Below is a small trained network, with its code and all its weights. Each question gives an input and a class and asks what happens when units are switched off, that is, made to give their printed mean instead of their output.

import numpy as np


def w(rows, s, z=0):
    codes = np.array(rows[::2]) - 128.0
    scale = np.full(codes.shape[1], s)
    scale[-1] = z or s
    return codes * scale


def f(y):
    return np.maximum(y, 0)


def log_softmax(a):
    a = a - a.max(-1, keepdims=True)
    return a - np.log(np.exp(a).sum(-1, keepdims=True))


def net(x, mask):
    res = np.array(x, float).reshape(1, 5) / 4 @ E
    y = f(res @ A[0][:, :-1].T + A[0][:, -1])
    res = res + np.where(mask, y, B[0][:, -1]) @ B[0][:, :-1]
    return log_softmax(res[-1] @ U[:, :-1].T + U[:, -1])


A, B = {}, {}
E = w([
[104,111,41,224],'x0',
[197,3,37,76],'x1',
[172,51,231,207],'x2',
[253,202,112,138],'x3',
[128,125,128,129],'x4',
],0.0061)
A[0] = w([
[86,182,136,209,109],'N0',
[189,205,145,169,120],'N1',
[198,127,114,151,103],'N2',
[166,86,163,172,48],'N3',
[147,98,117,106,10],'N4',
[101,158,78,98,77],'N5',
[56,101,114,73,110],'N6',
[206,142,145,178,111],'N7',
[228,207,50,134,99],'N8',
[104,156,47,177,134],'N9',
[150,107,102,121,48],'N10',
[115,110,159,61,134],'N11',
[154,78,33,223,155],'N12',
[200,130,185,60,137],'N13',
[85,171,127,170,67],'N14',
[152,132,187,83,77],'N15',
[101,173,80,91,56],'N16',
[145,54,50,81,46],'N17',
[80,169,187,183,131],'N18',
[172,187,90,121,98],'N19',
[147,117,91,99,158],'N20',
[127,105,110,215,141],'N21',
[102,170,149,138,17],'N22',
[103,164,45,134,105],'N23',
[97,97,118,129,29],'N24',
[108,153,111,190,122],'N25',
[140,105,122,172,34],'N26',
[111,118,74,201,2],'N27',
[140,118,144,70,80],'N28',
[134,124,144,89,81],'N29',
[102,178,135,159,33],'N30',
[127,112,96,192,36],'N31',
[101,183,63,70,95],'N32',
[45,94,111,142,125],'N33',
[151,82,148,190,109],'N34',
[121,68,86,117,113],'N35',
[180,63,95,137,63],'N36',
[92,254,145,123,156],'N37',
[28,114,140,159,125],'N38',
],0.013,0.0057)
B[0] = w([
[206,38,113,79,203],'N0',
[52,59,101,154,208],'N1',
[54,70,108,170,170],'N2',
[179,173,199,202,165],'N3',
[194,95,94,35,135],'N4',
[212,163,247,186,165],'N5',
[27,98,72,160,183],'N6',
[49,77,117,145,188],'N7',
[10,67,101,159,221],'N8',
[86,207,152,46,192],'N9',
[164,75,64,92,140],'N10',
[63,216,120,141,182],'N11',
[79,155,176,79,231],'N12',
[76,183,149,101,212],'N13',
[162,84,98,62,165],'N14',
[78,188,134,98,172],'N15',
[222,163,255,229,168],'N16',
[223,61,74,57,196],'N17',
[223,88,107,80,223],'N18',
[58,65,47,180,177],'N19',
[160,116,146,79,178],'N20',
[91,213,179,64,191],'N21',
[199,104,67,81,147],'N22',
[159,171,227,143,183],'N23',
[71,62,61,165,135],'N24',
[93,220,171,84,173],'N25',
[121,161,141,145,139],'N26',
[84,234,135,82,153],'N27',
[55,180,167,62,155],'N28',
[121,150,193,96,144],'N29',
[176,60,87,82,154],'N30',
[93,220,124,77,150],'N31',
[205,135,244,239,200],'N32',
[76,97,79,191,185],'N33',
[223,193,209,168,182],'N34',
[153,102,190,127,178],'N35',
[201,69,98,91,176],'N36',
[158,64,131,38,254],'N37',
[45,55,110,165,198],'N38',
],0.0069,0.0086)
U = w([
[147,139,115,103,247],'0',
[231,78,93,31,40],'1',
[91,247,142,21,37],'2',
[233,133,214,255,86],'3',
[72,53,85,197,20],'4',
],0.0095,0.011)

Each question gives the input, the list of numbers given to net, and the class t.
The units are the neurons (one row each of A and B). Each row of codes is followed by its name. A weight is (code - 128) times the scale printed after its matrix; where a second scale follows, it is the last column's (A, B and U).
mask holds one flag per neuron, in row order. A switched-off neuron (its flag False) gives its mean, the last column of its row in B, instead of its output. The means were averaged over made-up inputs and are rounded, as every weight is.
A unit's drop is (log p(t) with every unit on - log p(t) with that unit switched off) / (log p(t) with every unit on - log p(t) with every unit switched off).
The circuit of an input: a set's keep is (log p(t) with only the set's units on - log p(t) with every unit switched off) / (log p(t) with every unit on - log p(t) with every unit switched off). Starting from the 12 units with the biggest drops (on a tie, the unit counted first), units are removed one at a time, each time the one whose removal leaves the highest keep (on an exact tie, the one counted first), for as long as the keep stays at least 0.8.
units of the circuit, in order: the units of the circuit, biggest drop first
most important unit: the unit with the biggest drop
top k neurons: the k neurons with the biggest drops, biggest first
drop when u is switched off: that unit's drop, to one decimal
input [8,5,5,1,7], class 2: top 2 neurons : [N12 N21]
input [-6,4,8,0,-6], class 3: top 2 neurons : [N3 N34]
input [-1,-5,-2,-5,1], class 1: top 3 neurons : [N18 N37 N8]
input [8,-8,-3,2,-5], class 1: most important unit : N0
input [-3,1,-6,3,0], class 3: units of the circuit, in order : [N32 N16]
input [-1,4,-6,-7,-2], class 4: top 2 neurons : [N6 N33]
input [4,-5,5,-1,-3], class 1: units of the circuit, in order : [N0 N18]
input [5,3,4,7,5], class 4: units of the circuit, in order : [N8 N2]
input [-5,-3,-2,-8,-4], class 4: units of the circuit, in order : [N38 N6]
input [-1,-7,7,6,-3], class 1: units of the circuit, in order : [N18 N0 N37]
input [-7,6,6,3,5], class 2: units of the circuit, in order : [N13 N15]
input [8,-8,0,7,-4], class 1: top 2 neurons : [N0 N37]
input [7,-2,7,3,-2], class 2: top 2 neurons : [N21 N12]
input [-8,-4,8,5,-4], class 2: units of the circuit, in order : [N13]
input [-2,-7,-8,-6,-1], class 3: top 3 neurons : [N32 N16 N5]
input [1,3,4,-1,1], class 3: top 2 neurons : [N37 N34]
input [4,-8,-6,-5,7], class 1: top 2 neurons : [N37 N0]
input [8,-8,-4,-6,-4], class 1: top 2 neurons : [N0 N18]
input [1,6,-7,-1,-2], class 3: drop when N16 is switched off : 0.2
input [5,-5,4,8,-4], class 4: most important unit : N1
